Here is a tiny trained network, its code and every weight. The questions are about switching its units off for an input and a target symbol, where a switched-off unit gives its printed mean instead of its output.

import numpy as np


def w(rows, s, z=0):
    codes = np.array(rows[::2]) - 128.0
    scale = np.full(codes.shape[1], s)
    scale[-1] = z or s
    return codes * scale


def norm(h):
    return h / np.sqrt((h * h).mean(-1, keepdims=True) + 1e-5)


def f(y):
    return y / 2 * (1 + np.tanh(0.7978845608 * (y + 0.044715 * y**3)))


def softmax(a):
    e = np.exp(a - a.max(-1, keepdims=True))
    return e / e.sum(-1, keepdims=True)


def log_softmax(a):
    a = a - a.max(-1, keepdims=True)
    return a - np.log(np.exp(a).sum(-1, keepdims=True))


def net(x, mask):
    ids = ['ΞΦΩγδεζθλμπσψ'.index(c) for c in x.split()]
    T = len(ids)
    res = E[ids] + P[:T]
    u = 0
    for l in range(3):
        q, k, v = (norm(res) @ M[l].T for M in (Q, K, V))
        z = softmax(np.where(np.tri(T) > 0, q @ k.T / 4**0.5, -1e9)) @ v
        res = res + np.where(mask[u], z, O[l][:, -1]) @ O[l][:, :-1]
        u += 1
        y = f(norm(res) @ A[l][:, :-1].T + A[l][:, -1])
        res = res + np.where(mask[u : u + 8], y, B[l][:, -1]) @ B[l][:, :-1]
        u += 8
    return log_softmax(norm(res)[-1] @ U[:, :-1].T + U[:, -1])


Q, K, V, O, A, B = {}, {}, {}, {}, {}, {}
E = w([
[98,101,111],'Ξ',
[103,216,123],'Φ',
[68,245,175],'Ω',
[98,105,110],'γ',
[59,142,255],'δ',
[104,98,111],'ε',
[115,102,107],'ζ',
[175,65,93],'θ',
[109,100,106],'λ',
[173,141,54],'μ',
[101,137,195],'π',
[88,99,119],'σ',
[165,146,178],'ψ',
],0.0062)
P = w([
[14,90,15],'0',
[74,122,144],'1',
[92,127,183],'2',
[115,132,202],'3',
[134,141,217],'4',
[160,142,244],'5',
[163,146,248],'6',
],0.0015)
Q[0] = w([
[208,182,207],'0.h1',
[185,165,128],'0.h1',
[251,118,208],'0.h1',
[2,87,59],'0.h1',
],0.005)
K[0] = w([
[65,134,3],'0.h1',
[57,121,91],'0.h1',
[98,182,24],'0.h1',
[186,102,226],'0.h1',
],0.0053)
V[0] = w([
[177,65,155],'0.h1',
[176,253,126],'0.h1',
[176,204,234],'0.h1',
[197,22,184],'0.h1',
],0.0022)
O[0] = w([
[107,102,94,147],'0.h1',
[150,72,248,8],'0.h1',
[205,49,155,12],'0.h1',
[89,41,6,162],'0.h1',
],0.0024,0.0019)
A[0] = w([
[221,69,165,1],'0.n1',
[104,190,132,29],'0.n2',
[94,180,160,23],'0.n3',
[74,3,151,142],'0.n4',
[147,135,124,10],'0.n5',
[127,167,140,44],'0.n6',
[122,110,46,140],'0.n7',
[113,134,146,96],'0.n8',
],0.0054,0.0026)
B[0] = w([
[92,2,157,111],'0.n1',
[193,82,153,96],'0.n2',
[210,132,119,99],'0.n3',
[124,202,185,252],'0.n4',
[171,81,88,85],'0.n5',
[175,118,119,90],'0.n6',
[72,149,198,214],'0.n7',
[158,135,96,113],'0.n8',
],0.0029)
Q[1] = w([
[254,15,114],'1.h1',
[199,15,131],'1.h1',
[140,123,69],'1.h1',
[191,34,111],'1.h1',
],0.0079)
K[1] = w([
[9,124,80],'1.h1',
[1,109,108],'1.h1',
[133,102,52],'1.h1',
[22,120,80],'1.h1',
],0.0089)
V[1] = w([
[149,130,96],'1.h1',
[108,188,110],'1.h1',
[148,129,129],'1.h1',
[4,215,104],'1.h1',
],0.0037)
O[1] = w([
[157,143,125,114],'1.h1',
[99,165,111,161],'1.h1',
[139,121,129,112],'1.h1',
[3,217,80,254],'1.h1',
],0.0034,0.0035)
A[1] = w([
[122,151,120,42],'1.n1',
[253,29,77,233],'1.n2',
[128,96,109,4],'1.n3',
[105,95,214,111],'1.n4',
[132,123,74,149],'1.n5',
[228,111,193,215],'1.n6',
[113,164,61,100],'1.n7',
[142,27,72,122],'1.n8',
],0.0037,0.003)
B[1] = w([
[142,87,158,55],'1.n1',
[53,223,182,79],'1.n2',
[169,72,198,5],'1.n3',
[96,135,62,123],'1.n4',
[98,163,175,174],'1.n5',
[97,154,2,81],'1.n6',
[59,119,219,180],'1.n7',
[147,159,231,99],'1.n8',
],0.0028,0.0011)
Q[2] = w([
[13,251,185],'2.h1',
[67,190,127],'2.h1',
[58,196,143],'2.h1',
[218,65,99],'2.h1',
],0.012)
K[2] = w([
[250,130,167],'2.h1',
[201,161,153],'2.h1',
[190,141,161],'2.h1',
[39,115,74],'2.h1',
],0.012)
V[2] = w([
[196,136,193],'2.h1',
[59,111,103],'2.h1',
[199,44,238],'2.h1',
[178,149,3],'2.h1',
],0.0048)
O[2] = w([
[30,209,146,70],'2.h1',
[177,38,117,177],'2.h1',
[3,124,85,2],'2.h1',
[191,198,31,111],'2.h1',
],0.0038,0.0059)
A[2] = w([
[119,98,172,166],'2.n1',
[166,118,137,238],'2.n2',
[146,164,100,183],'2.n3',
[91,135,106,114],'2.n4',
[167,102,116,211],'2.n5',
[186,8,131,3],'2.n6',
[114,149,151,90],'2.n7',
[143,167,137,85],'2.n8',
],0.015,0.0022)
B[2] = w([
[213,105,110,171],'2.n1',
[158,59,125,185],'2.n2',
[111,76,53,159],'2.n3',
[115,97,200,131],'2.n4',
[182,64,178,187],'2.n5',
[75,2,223,254],'2.n6',
[164,167,124,137],'2.n7',
[123,161,81,141],'2.n8',
],0.0061,0.0075)
U = w([
[63,120,109,112],'Ξ',
[125,184,62,142],'Φ',
[104,238,142,243],'Ω',
[98,123,111,58],'γ',
[124,189,249,80],'δ',
[94,119,108,114],'ε',
[123,128,87,132],'ζ',
[150,34,189,247],'θ',
[86,95,61,80],'λ',
[226,78,45,5],'μ',
[246,178,166,92],'π',
[38,155,180,133],'σ',
[135,140,117,56],'ψ',
],0.017,0.0029)

Each question gives the input, a string of symbols that net reads in full, and the target symbol t.
The units are the heads (4 rows each of Q, K, V and O) and the neurons (one row each of A and B). Each row of codes is followed by its name. A weight is (code - 128) times the scale printed after its matrix; where a second scale follows, it is the last column's (O, A, B and U).
mask holds one flag per unit, layer by layer, with each layer's heads first. A switched-off unit (its flag False) gives its mean, the last column of its rows in O or B, instead of its output. The means were averaged over made-up inputs and are rounded, as every weight is.
A unit's drop is (log p(t) with every unit on - log p(t) with that unit switched off) / (log p(t) with every unit on - log p(t) with every unit switched off).
The circuit of an input: a set's keep is (log p(t) with only the set's units on - log p(t) with every unit switched off) / (log p(t) with every unit on - log p(t) with every unit switched off). Starting from the 12 units with the biggest drops (on a tie, the unit counted first), units are removed one at a time, each time the one whose removal leaves the highest keep (on an exact tie, the one counted first), for as long as the keep stays at least 0.8.
units of the circuit, in order: the units of the circuit, biggest drop first
top k neurons: the k neurons with the biggest drops, biggest first
top k neurons in layer l: the k neurons of layer l with the biggest drops, biggest first
input θ μ λ σ, target μ: units of the circuit, in order : (2.n6)
input θ μ λ, target μ: top 2 neurons : (2.n6; 0.n1)
input δ Ξ θ δ λ λ ζ, target δ: top 2 neurons in layer 2 : (2.n6; 2.n2)
input ε π θ θ π σ, target π: top 2 neurons : (2.n6; 0.n4)
input λ π λ λ, target π: top 3 neurons : (2.n6; 2.n1; 2.n3)
input θ θ μ ε σ ζ, target μ: units of the circuit, in order : (2.n6; 2.h1)
input ζ Ξ π ε, target π: top 2 neurons : (2.n6; 2.n1)
input Ξ θ μ λ Ξ ε ζ, target μ: units of the circuit, in order : (2.h1; 2.n6)
input θ μ ψ, target μ: top 2 neurons in layer 0 : (0.n4; 0.n7)
input λ Ω Ξ δ δ λ, target δ: units of the circuit, in order : (2.h1; 2.n6; 2.n2; 2.n3)
input ψ μ θ, target σ: top 2 neurons : (1.n2; 0.n7)
input ψ π Ξ μ δ λ μ, target σ: top 3 neurons : (1.n2; 0.n1; 0.n7)
input ψ Ω μ λ μ γ, target σ: top 2 neurons : (0.n7; 0.n1)
input ψ Ξ Ξ λ λ, target σ: top neuron : (0.n1)
input δ θ δ, target δ: top 2 neurons : (2.n6; 1.n2)
input μ σ Ξ, target μ: top 2 neurons : (2.n6; 0.n1)
input λ Ξ θ δ Ξ ε, target δ: top 2 neurons : (2.n6; 2.n2)
input θ π π Ξ, target π: top 3 neurons : (2.n6; 0.n4; 2.n1)
input θ ψ Ξ π σ Ξ, target μ: top 3 neurons : (1.n6; 2.n6; 0.n4)
input Ξ λ λ, target λ: top 2 neurons in layer 2 : (2.n6; 2.n3)
input θ Ω σ, target Ω: top 2 neurons in layer 2 : (2.n6; 2.n5)
input θ ψ δ ε, target μ: top 2 neurons : (1.n6; 2.n6)
input δ λ δ γ, target δ: top 2 neurons in layer 2 : (2.n6; 2.n2)
input μ θ π θ ψ Ξ γ, target Φ: top 2 neurons in layer 2 : (2.n6; 2.n3)
input θ θ μ θ ψ, target μ: top 2 neurons in layer 2 : (2.n6; 2.n3)
input δ ε λ θ Ω λ, target Ω: top 2 neurons in layer 0 : (0.n4; 0.n3)
input θ Ξ ε λ σ π γ, target π: top 2 neurons in layer 0 : (0.n7; 0.n4)
